[  9  -8 -14  10  27  25  17 -51 -33   5 -76 -33 -32   0 -45  38 -49 -10
   2   0  13  29 -18  11 -15  73  10  -7  36   1  34  -3  -9 -31  19  30
 -23 -42  21  24  -7 -30]
z_849
[-24 -10   4   1  48 -14  13  -7 -18  -6  45 -44 -11   4  47 -45  16  73
  -2  40 -15  29   1  31 -38  28  -2 -47 -16  -6  39  -6  -7 -78   0  28
  -2  29  -3 -17   2  61]
z_125
[  7   6  -7 -21  21  27  11 -15 -28 -35 -67 -27  -8  38 -81  41 -46 -21
 -19 -11 -18  -1  32 -36 -57  43 -12   0  29  -1  14 -52 -16  15  35   2
  -5 -27  52  28  10 -56]
z_849
[ -1  86 -16 -15 -16  95  15   5 -19  17 -38  22  25 -31  12  48 -53 -48
 -20 -33  55  42   9  52  49 -52 -23  43 -13  -4 -37  30   9  16   3 -66
  32 -29  24   4  20  13]
z_710
[ 10   1 -16  32  31  54  30 -17  -4   4 -78 -50 -39 -14 -62  49 -47  -3
 -10  10   6  38 -18  32 -39  32  36  13 -16 -17  11   8 -30 -32  19  33
  18 -35  56  24  20 -32]
z_849
[ -1  49  60   4 -16   3 -37  67 -36  22 -38  14  22  32  39 -19   4 -31
 -54 -42 -13 -47 -71 -18 -65   5 -33   1  24 -52 -25  11  72  19  77  -4
  11  40 -16   6  -9 -61]
z_125
[ 41   1  -4   0  52   3  35 -14  33  34   9  -3  -4 -29 -32  41  16   0
  37  20 -16  20  35 -36   9   8 -12  -9 -24 -15  44  16 -24  19 -20  -3
  22 -54   5 -18 -15  19]
z_287
[-36  44 -37 -13  43  30 -35   6  13 -29  21 -32 -14  20  32  12 -16  11
 -34  32  31 -25 -45 -34 -11  -3  -6  22 -31  -2  54  18  72 -43 -30  35
  37 -18  17  18   4  41]
z_580
[-55 -14 -16   8 -38 -14 -18 -10  -3 -24  18  -6  39  36  13 -20  10   7
 -12 -38   6  15  25 -26 -61 -12 -17  -3  30  32 -34 -32 -10  71   2 -10
 -37 -43 -10 -15  30 -28]
z_125
[  1  22  30 -19  40  46  31  -8   3  41 -55  39  27 -28  19  -1  -3 -24
 -44 -12  17  13  13  15  83 -50 -17  19  32  11 -29  28  75  37  19 -63
  22 -29  28   8  -1  54]
z_849
[ 14 -43  21  12  47  36  26  41 -17 -25  46  15 -27   8  26   7  20  27
  -9   7 -57 -19  20 -12 -20 -12 -24  -9 -19 -16  43  -1 -38  -4 -10  24
 -22  27   8 -10   6  71]
z_204
[-69  76 -33 -25  21  55  -7 -16  28 -33   7 -18   9  18   6  34 -26 -19
 -29  39  67  34 -69 -40  -4 -27  15  41  -9  14  49  25  51 -22 -28  -4
  31 -72  20 -31   2  49]
z_580
[-77 -11 -81  21 -26  -2 -68  14  -4 -54  52 -18  47  64 -55   5  54 -12
  -6 -19  36  42 -14 -26 -29   4  -6  47  17  52  -2 -44  21  73 -23 -15
  38   5 -24   6   3  12]
z_581
[ 12  23 -23  11  36  -9  48 -11  17  13  15 -28  25 -16 -39  28   8  20
  24   9   0  15  49 -20 -17 -30   8   7  -4  17  62  29 -30  38 -16 -26
  33 -93   4 -18 -12  31]
z_125
[-30  19 -12   0 -18  -2 -22   6 -81 -20  20 -17  32  25  23 -24 -11  55
  37  -1  -8 -40 -10  32 -23  -5  16 -40   1   5  22  12  12 -18  10  -4
 -24  48  23   1  -5  32]
z_125
[ 13   8  33 -22  13  30  25  -6 -15   7 -23  53  21 -18  65   3 -30 -53
 -53 -14  24  -1  12  22  55 -31 -61  26  38  38 -32 -16  24  30  10 -33
 -14  10 -12  34   6  51]
z_204
[-34   4 -56  29 -10   2 -30   5 -67 -69  49 -24  -2  50  17 -15 -16  53
  33 -16 -34 -19  21   7 -66   0  12 -11   2  11  29 -11 -19 -38  19  43
 -34  31 -11   9  -6  49]
z_125
[  7  58 -67 -19  -2  -5 -24 -44 -24 -46 -34 -23 -15  21 -57  46 -41 -59
  38 -35  33  15 -15 -15 -77  -3 -13  34  28  20  -7 -34 -26  37  -1  29
 -48 -23  10  12   0  22]
z_581
[-36  -8 -25   0   8 -16 -84   6  44  15  59   2  11  26  23  -2  -4  10
   4  11  -2 -34  -8 -29  -2 -14 -17  -5  34  23  28 -57  77  15 -36   3
  55  27  -1  18 -10  53]
z_204
[-49 -10   5  15  -7  38   5 -37  18 -28 -29 -19 -30  30 -39  32 -28  20
 -14  -9   8   5 -37 -13 -19  -3  42  16  13 -12  16  16  31  -4  10  17
 -25  -5  43 -16  12   2]
z_849
[-52  51 -33 -19  19  18 -62  28  73 -33  26  -2 -24  -4   5  39 -18  10
  18  24  43  48 -17 -39  11 -21  18  52 -39 -10  16  45  83 -60 -46  17
 102  13   3 -33 -25  29]
z_710
[-12  10  25  23  44  34 -40  39 -12   3  24  11 -20  65  68 -25  -1 -84
 -62 -41 -28 -57 -64 -25 -58   1 -79  23  21 -20  -2   2  18  -2  65  10
 -24  -7 -29  16 -15  24]
z_204
[ -4 -13  15  16  24  13  13  -2   9  18 -10 -38 -34   5 -59  28 -27 -22
 -17  13  27 -11 -18  13 -63  19 -18  21  12 -29  51  13  19 -63   5  47
  14  -8 -24  12   4 -25]
z_204
[-34   3  -5  -9   6  66 -12   4 -23 -33  15  -8 -10  11 -16  24  51  42
 -25  28 -34  -4  -3 -37  19   8  -1 -36 -13  14  99  -2  62  42 -27   3
 -16  11  30 -14   4  86]
z_580
[  0  14  19  13  14   5  -6  30  -8 -21  -7   0   0   7 -30  44  33  11
  21  12 -25   8   9 -24 -43 -22   8 -35  -8  -2  50   7   3  40  10 -15
  43 -38  32 -36   4  29]
z_125
[  4  54 -12  -4  29  19  22  -6  32   3 -32   6  17 -24  36  43 -42 -62
 -41 -37  56  60  -2  18  31 -23 -53  52  10  19 -50  23  -2  16   8 -51
  33 -57  13   6  -1  27]
z_710
[ -9  31 -30   1  88  38  35  20  11  -4 -39  28  30 -51  27  43 -22   2
 -72  18  39  68  36  12   3 -31  -4  31  10   0 -41 -12  11 -16   3 -44
  41 -37  24  -1   4  11]
z_849
[-24  46  -9   4 -71  63   1  -5 -42  10  56 -21   3  14   7 -22 -22  45
  46   9 -37  14 -74  52 -17   0  22  -5 -49  12  53  -4 -29 -43   0  23
 -41  54  23  23  26  23]
z_246
[ 40  58   0  19  12 -11   8  -3  35  29  -3  -7  12   0  -2  28  22 -27
 -24 -11 -10  -3 -48 -28 -31 -29 -48  39   8 -25   3  -5  33  20  24  -7
  24  22 -20   9  -5 -14]
z_246
[ 17  -8 -15 -27 -10 -29  29 -12   6  -5 -90 -45  -4   8 -47  41 -84 -10
  -3 -45  23  28   1 -14 -24  23   7  34  32 -11  -8  50 -33   7  38  -7
 -36 -89  25  28   3 -96]
z_125
[ 35  26 -16 -16 -19   2  41   7 -16 -19 -29 -51  12  -6 -41  39 -36 -12
  31  11  -2  38 -12  -3 -61  17  -1  11 -34 -11  20  12 -64 -46   5  22
   1 -25  33  33  10 -32]
z_246
[ -5 -70  -7  13 102 -48   0  10  39  30  21 -23  -1  13 -20 -32  43  38
 -18  50   1   9 -14 -23 -12  -8 -34  11 -19  -4  18 -26  12 -36  -5   1
  37 -24 -16 -28  14 -40]
z_204
[ 10  -9   4  19  36   1  42 -10  13  21  12  -2 -18 -11 -13  30  11  -8
   2  24 -15  60 -86  -4  30   3  14 -19  -9  13  34  36 -38   0  17 -26
 -40 -78  65 -10  13  50]
z_246
[  -4   -7    1   -4    8  -22   32  -19   23  -20  -41  -62   14   15
  -91   32  -36  -14   21  -18   23   27   32  -21  -55   22   -8   13
    4  -13   14   29  -56    5   23    2   -8 -103    3   14    5  -90]
z_125
[-15  -8 -48  21  36 -45 -40  22  -4   2  25 -16  21  23 -50 -23   5  33
  25  11  -8  26   3 -11 -20  17 -28  23  -7  11 -25 -45   2 -15  -1  -1
  47  14 -10 -16  -5 -56]
z_710
[-44  50 -10   5 -36  16 -33   0 -16   9 -35  30  31 -14  25  40 -64 -68
 -32 -60  53  36 -35  36  11 -20 -19  37  43   5 -74  19   9  32  18 -46
 -11 -19   5  -1 -11  23]
z_710
[-112   44   28  -24  -29    5  -46   22   29   15   84   30   61   16
  -28  -17    1  -14   -2  -37   17    1   10  -46  -21  -19   -8  -12
   22   -5  -15  -36   45   82    6  -13   12    9    0  -16   -7   -3]
z_287
[-39  84 -77  -5 -59  39 -22  40 -36 -24  71 -21  25   2  38  19 -15  11
  26 -12   1  10   1 -18 -54  15  20 -15 -16  30  38  17 -34   9 -53   3
 -13  -5  47  36  -6  12]
z_580
[  0  20 -14 -26 -16   4  -4  62  19  14  62  -3 -18 -41  72 -16 -22  34
  43  -4 -28   6  -3  10 -12 -10  36 -20  -6  15  37  25 -23 -41 -29   8
  -8  45  35   3 -40  71]
z_204
[ 29  57 -39   7 -16  12 -24  25 -19  40 -25  -5  28  -3  22   9  22 -70
 -25 -30  26  -3 -31   8 -64 -12 -33  45  -5 -14 -29  18  17  40  -1 -17
  20  -6 -30  27  -8  -9]
z_581
[ 52 -31  12  16  37  79  35  -3  -1  36 -18  16 -47  -8   2   3  46  22
 -13  27 -78 -21  18 -26  13  -1  20 -15  -7   4  73   7  41  26 -16  -2
 -12 -39  22 -30   1  97]
z_849
[-30  30 -39  33   9  34 -10  15 -71 -17  23  32 -11  21   5  18  13 -16
 -28 -24   0  21  10 -21  14 -24  13   6   3  -8   7  -2  -2  39  32 -28
  12 -18   7 -40 -11  53]
z_710
[ 39   0 -35  20  48  -7  54  14  -7  31 -20  23  14 -20  18  49 -15   3
 -24  12 -18  24 -25 -23   8 -30   0  11  -7 -22  21  52 -27  15  23 -43
 -10 -77  35  -4  -8   4]
z_246
[-19  32 -45 -23  25 -13 -37   6  -3 -63 -17 -12   4  -3  -4  51  20 -11
   7  19  71  16 -57 -49 -54  -1  32  36   6   3  12 -14  47  18 -56  39
  34  24   1 -49 -15  76]
z_581
[ 17  17   8 -17 -15  40  23 -55 -23 -51 -26 -49 -11  43 -90  45 -12 -23
  47  12  -4   5 -34 -41 -47  42 -18 -17  -1 -18  47 -29 -41   1   8  34
 -53  -7  26  -7  21 -20]
z_246
[ 17  17  14  -3  57  24 -19  22   8  21  15  31 -15  51  48  -6  -2 -67
 -57  -6 -32 -43 -40 -77 -40   0 -70  48  -1 -33   3  11  12  11  21   5
 -14 -19 -30   6  -7 -25]
z_204
[-29  49 -22 -10  -9  87 -10  17 -26 -13  -2 -12  -7  -5  -4  -3 -12  45
  37  -4  23   8 -16  23 -16   4   5  -6 -36  -2  52 -16  63 -34  16  44
  14  61  -2 -14   8 -30]
z_287
[ 38  34  37 -16  14  32  34   0 -22  41 -76  42  36 -44  73 -23   1 -23
  -7  -8  60   3  -3  32  67 -61 -17 -10  30  -2 -68  25  69  32  20 -50
  10 -40  -2 -26  22   7]
z_125
[  10  -39  -26   23   36   -6    5  -44  -10   17  -94  -43  -21   28
  -46   53  -90  -56    7  -25   30   -3  -46    8  -45   23  -38   25
   40    0   25   28  -21   -2   34   33  -25 -103   21   28    7  -50]
z_204
[  6 -50 -28  28  61  65  23  13  20  -8  -9 -32 -24  23 -39  45 -29  25
  13  30 -28  -1  -1  11 -21 -10 -23  25 -44  15  91  24 -34  -6 -11  14
  41 -59  33   3  17   9]
z_204
[-53 -16 -25   1 -12 -36 -50  -3  19 -38   5   6  36  11 -36  20  61 -12
   4  -2  22  54   0 -21 -48   5 -17  -2  40  31 -17 -41  22  81 -23 -12
  12  36 -22 -35 -24  38]
z_581
[ 20  54 -23 -30  16  25  34  16  20  27 -38  17  46 -40  48  38 -22 -51
 -52   0  71  42  21   8  74 -54 -25   4  24   5 -50  39  32  21 -10 -95
  39 -95  51  34  13  17]
z_580
[-22 -17   0 -14 -44  23 -37  14   9  13  38  -3  27  21 -30  -2  35 -34
  30 -50   5   3  46 -11 -15  18 -47 -27  37  22   2 -27  35  46 -15 -14
   2 -31 -16   4  14  10]
z_287
[  27   25   -8   -7  -15  -51   26  -33  -11    6  -70  -42   11    9
  -37   49  -54  -37   39  -12   37   24  -18  -21  -24   21   19  -13
   29    4    3   45  -33    9   22  -17    3 -102   52   19   -8  -45]
z_125
[ -6  51 -23 -36  48  15  27  21  42 -33 -32  13  40 -48  10  53 -17 -55
 -22 -16 101  77 -15  23  49 -48 -14  63   4  30 -53  39   6  38 -23 -52
  42 -45  29  13  -3  59]
z_581
[  27  -28    2   -4   46    4   57  -32   38    0 -114  -52  -46    5
  -60   46  -84  -13  -23  -10   17   33  -10   15  -28   34   -5   50
    0    0   11   21  -46  -28   37   16   19  -90   40   27   18  -98]
z_849
[-46 -41 -22  41  -1  17 -45  26  -4 -17  20  10  31  46  -1  -9  25  13
 -17 -20 -52 -13  11 -29 -56   3 -21  36  14  34  10 -30  27  44 -14  19
  26 -13 -22   8  -1  30]
z_849
[ 40  21  54  50  56  21  12  14   8  63 -37  14 -30   8  51  -8  30 -52
 -58  10 -25  -8 -42  30 -39  19 -66   3 -11 -21   3  35  43 -50  54  -8
  51 -11 -20  32  -7 -34]
z_849
[ 51  22  11  10  68 -27 -34  41  25  28 -22   6  -3   1  15  -3  31 -80
 -20 -11   1   3 -54  17 -51  10 -94  43 -15  -4 -44  13  10   4  13   5
  35 -10 -33  39  -1 -14]
z_581
[  4  78   4  13 -16  24 -38  11  27  15  38  -8  21  25  -6   7   0 -61
  -1 -21  -4  -8 -55 -10 -44   6 -66  49  -9 -12  15 -19   3 -12  23   8
  35   6 -62  43  -7 -47]
z_246
[ 19   2 -34 -12  39 -26 -20   4  18   0  19 -35 -43   4 -22 -16  64  43
 -20  40   1  21 -28 -15  -4  14 -27   3  -7  27  36 -55  39 -39 -30   8
  16  17  -5 -17  35 -23]
z_580
[ 19  -3 -12  21 -59  -8  31  -4   2  12  12 -48   3 -25   9  17  16  35
  41  -6 -23  32 -32  43 -25  13   9 -25 -27  30  60  21 -46 -15  -4  -2
 -16  11  21  21  -3  11]
z_246
[  14  -18  -33    4   15    7   21   -4  -18  -32  -60  -52    6   22
 -105   63  -65  -44   13  -18   53   15  -17    7  -41   62    3   23
   34  -18  -10   13  -38   30    0   29    3  -41   41   47    2  -29]
z_581
[-34   8 -31  18   6  38   0  16 -20  -4  38 -29   9  -3  11 -19   7  44
  40 -10  13  13 -52  26   6  23  19   0 -21  10  26  31  29 -42  -1  39
 -26  48  10  -3 -13  39]
z_287
[ 35   7  -7   6  33   1 -21  10 -30  18 -26  53 -37   6  40  28  -8   4
  13  23 -46   9 -26 -50  22  11   2 -25   5 -24  35  22  46  -3  13 -10
  14 -15  20 -46 -40  48]
z_710
[ -7 -23 -39 -16  26 -22 -23 -51  -9 -39 -56 -39 -27  38 -61  47 -40 -55
 -15   7   4   6  -8 -39 -22  34 -25   9  23   1  -3  19 -29  -1   1  13
 -61 -88  32  28   9   0]
z_580
[  4  -4  13 -13 -17   5   0   7 -26 -27 -34  20  41 -25  -2  37  13  27
  28  17  20  -4  45 -15  25 -21  29 -43   8   8   2   3  23  54 -26 -34
  21 -16  31 -19   6  22]
z_125
[  0   6 -10  12  34  72  34  23  -5   5  38  17 -18   9  12  15  -7  16
  -9  27 -22   7  26 -16  -6 -51  25 -34  -4 -45  36  -8  -6 -14  19 -22
   8 -12  43 -25   1  56]
z_204
[-27 -32 -14 -18  65 -10  21  -2  72  -6  19 -44 -29 -17  -3   0  25  51
  17  31 -18  48  13  -7 -33 -25 -33  19 -36  45  85  24   0 -26 -35  26
  25  -2   7 -37  -9  45]
z_204
[ 25 -14  47  16  42  13  55 -42  43  29 -69 -30 -24 -15 -55  47   4 -25
 -34  23  -4  36   4   3 -26   8 -21   9   0 -16  24  37 -27  41  13  -3
  13 -71   2 -26  16   4]
z_125
[ -3  -9  37  45  80  12   8   8  37  70 -17   0 -19  -4  -2  -7  38 -38
 -59  -4 -13  22 -61   4  -8  32 -55  31  -1  14  23  31  31  14  21   0
  31 -74 -13  14   8 -26]
z_849
[  2 -21  -8  10 -18 -41 -13 -35  14  10  -7 -34  21  31 -29 -25  25  26
 -17  14   2  36 -40 -36 -55  37  -7   8  17  14 -23 -70  14  -5   1   6
 -48 -25 -29  -5  40 -80]
z_125
[-60  43   8   5 -25  -5 -53   8   3  -3  53  35  46  27  27  -6  24 -40
 -23 -19  30   1 -18  -7  10 -11 -68  -8  43  35 -24 -31  38  56 -14 -33
  23 -10 -16  21  15 -10]
z_580
[-39  28 -30 -41 -10  41 -37   2  -2 -73 -42 -17   1   7 -27  47  -5 -10
  17  14  93  12 -38 -16 -20  -8  42  15 -15 -28 -15  26  63  -9 -32  11
   9  39  28 -25   3   3]
z_581
[-36  21  -8 -22 -46 -28 -18   5   0  41  27  38  73   0 -17   2 -19 -13
   6 -22 -22  42   2 -37  -8  -6 -32  -9  46  34  -5 -46   7  88   0 -36
 -15 -48  10  26   4 -24]
z_246
